Below are the code and all the weights of a small trained network. Each question names an input and a class and asks about switching units off, where a switched-off unit gives its printed mean instead of its output.

import numpy as np


def w(rows, s, z=0):
    codes = np.array(rows[::2]) - 128.0
    scale = np.full(codes.shape[1], s)
    scale[-1] = z or s
    return codes * scale


def f(y):
    return y / 2 * (1 + np.tanh(0.7978845608 * (y + 0.044715 * y**3)))


def log_softmax(a):
    a = a - a.max(-1, keepdims=True)
    return a - np.log(np.exp(a).sum(-1, keepdims=True))


def net(x, mask):
    res = np.array(x, float).reshape(1, 8) / 4 @ E
    y = f(res @ A[0][:, :-1].T + A[0][:, -1])
    res = res + np.where(mask, y, B[0][:, -1]) @ B[0][:, :-1]
    return log_softmax(res[-1] @ U[:, :-1].T + U[:, -1])


A, B = {}, {}
E = w([
[93,34,65,44,1],'x0',
[246,23,180,132,154],'x1',
[141,138,132,127,112],'x2',
[144,136,114,137,116],'x3',
[201,182,69,6,231],'x4',
[107,112,132,123,150],'x5',
[120,123,124,131,137],'x6',
[127,132,148,117,122],'x7',
],0.009)
A[0] = w([
[84,211,76,142,122,4],'N0',
[156,135,60,109,158,175],'N1',
[114,160,101,68,179,149],'N2',
[86,85,202,181,89,106],'N3',
[110,119,151,176,79,111],'N4',
[98,128,100,114,105,103],'N5',
[132,103,133,247,88,91],'N6',
[137,76,79,112,80,138],'N7',
[170,63,135,140,146,17],'N8',
[147,171,142,172,169,131],'N9',
[178,162,97,33,159,176],'N10',
[130,174,154,181,177,131],'N11',
[125,153,135,91,130,156],'N12',
[190,58,158,158,135,25],'N13',
[113,82,95,91,84,103],'N14',
[46,165,148,151,90,114],'N15',
[182,175,137,112,114,79],'N16',
[59,198,99,125,116,81],'N17',
[95,109,141,179,105,164],'N18',
[61,130,47,90,104,105],'N19',
[124,166,109,131,97,199],'N20',
[116,47,115,87,101,60],'N21',
[129,140,180,165,157,104],'N22',
[184,97,118,140,111,26],'N23',
[119,117,119,41,72,85],'N24',
],0.015,0.0024)
B[0] = w([
[222,125,143,67,168,197],'N0',
[119,104,68,174,100,195],'N1',
[69,102,67,120,53,211],'N2',
[106,114,65,148,107,240],'N3',
[104,121,50,148,122,205],'N4',
[169,130,164,148,159,170],'N5',
[128,123,84,159,79,231],'N6',
[137,212,176,175,135,215],'N7',
[209,86,140,29,183,179],'N8',
[86,181,186,198,159,196],'N9',
[48,104,40,159,50,251],'N10',
[121,177,199,165,171,206],'N11',
[112,117,105,103,113,152],'N12',
[145,53,150,2,147,201],'N13',
[85,210,179,187,184,216],'N14',
[154,102,110,82,86,216],'N15',
[118,118,122,145,147,156],'N16',
[219,96,150,21,159,207],'N17',
[83,84,63,103,82,200],'N18',
[154,148,166,104,169,225],'N19',
[165,117,113,118,170,161],'N20',
[107,144,178,162,192,215],'N21',
[76,139,153,170,134,177],'N22',
[176,112,164,87,138,159],'N23',
[102,172,161,182,134,218],'N24',
],0.0086,0.014)
U = w([
[73,89,19,144,41,79],'0',
[129,222,238,209,177,18],'1',
[237,74,167,1,145,251],'2',
],0.0095,0.0025)

Each question gives the input, the list of numbers given to net, and the class t.
The units are the neurons (one row each of A and B). Each row of codes is followed by its name. A weight is (code - 128) times the scale printed after its matrix; where a second scale follows, it is the last column's (A, B and U).
mask holds one flag per neuron, in row order. A switched-off neuron (its flag False) gives its mean, the last column of its row in B, instead of its output. The means were averaged over made-up inputs and are rounded, as every weight is.
A unit's drop is (log p(t) with every unit on - log p(t) with that unit switched off) / (log p(t) with every unit on - log p(t) with every unit switched off).
The circuit of an input: a set's keep is (log p(t) with only the set's units on - log p(t) with every unit switched off) / (log p(t) with every unit on - log p(t) with every unit switched off). Starting from the 12 units with the biggest drops (on a tie, the unit counted first), units are removed one at a time, each time the one whose removal leaves the highest keep (on an exact tie, the one counted first), for as long as the keep stays at least 0.8.
units of the circuit, in order: the units of the circuit, biggest drop first
unit that matters most: the unit with the biggest drop
k most important neurons: the k neurons with the biggest drops, biggest first
drop when u is switched off: that unit's drop, to one decimal
input [-4,6,-6,-1,1,8,-3,4], class 2: 2 most important neurons	(N13, N8)
input [7,1,3,-5,6,8,2,-8], class 1: 4 most important neurons	(N14, N21, N7, N24)
input [3,-3,3,5,2,2,-2,3], class 1: units of the circuit, in order	(N18, N3)
input [-7,-5,-7,-8,7,-2,-8,6], class 0: units of the circuit, in order	(N2)
input [8,8,7,-4,0,-7,-6,-5], class 1: 3 most important neurons	(N14, N7, N21)
input [-3,-6,0,-7,-5,6,-4,-3], class 2: 4 most important neurons	(N17, N10, N0, N2)
input [-8,1,-6,-1,8,-2,4,-5], class 0: 2 most important neurons	(N10, N2)
input [-5,1,8,5,-5,-6,-7,-1], class 0: 2 most important neurons	(N6, N14)
input [0,-7,2,0,6,8,5,4], class 2: 4 most important neurons	(N17, N0, N19, N3)
input [7,-7,-1,3,-6,-1,8,-5], class 1: 2 most important neurons	(N14, N7)
input [-6,-7,7,-8,-7,6,2,-1], class 0: 2 most important neurons	(N18, N3)
input [-5,6,2,7,-2,-4,-2,-8], class 2: 3 most important neurons	(N13, N8, N14)
input [8,-1,2,0,-6,-4,6,-4], class 1: 2 most important neurons	(N14, N7)
input [-4,7,2,6,0,-1,7,-7], class 2: most important neuron	(N13)
input [3,-8,-4,8,-6,-6,7,-4], class 2: 2 most important neurons	(N17, N0)
input [8,-5,-5,-1,2,-8,8,-1], class 1: drop when N3 is switched off	0.0
input [8,3,1,4,6,3,-2,7], class 1: drop when N14 is switched off	0.1
input [-3,6,-3,-2,7,-6,0,-2], class 0: drop when N10 is switched off	0.9
input [-8,2,-1,5,-8,-2,0,6], class 0: drop when N3 is switched off	0.3
input [7,7,-6,-6,8,-2,1,7], class 0: unit that matters most	N10
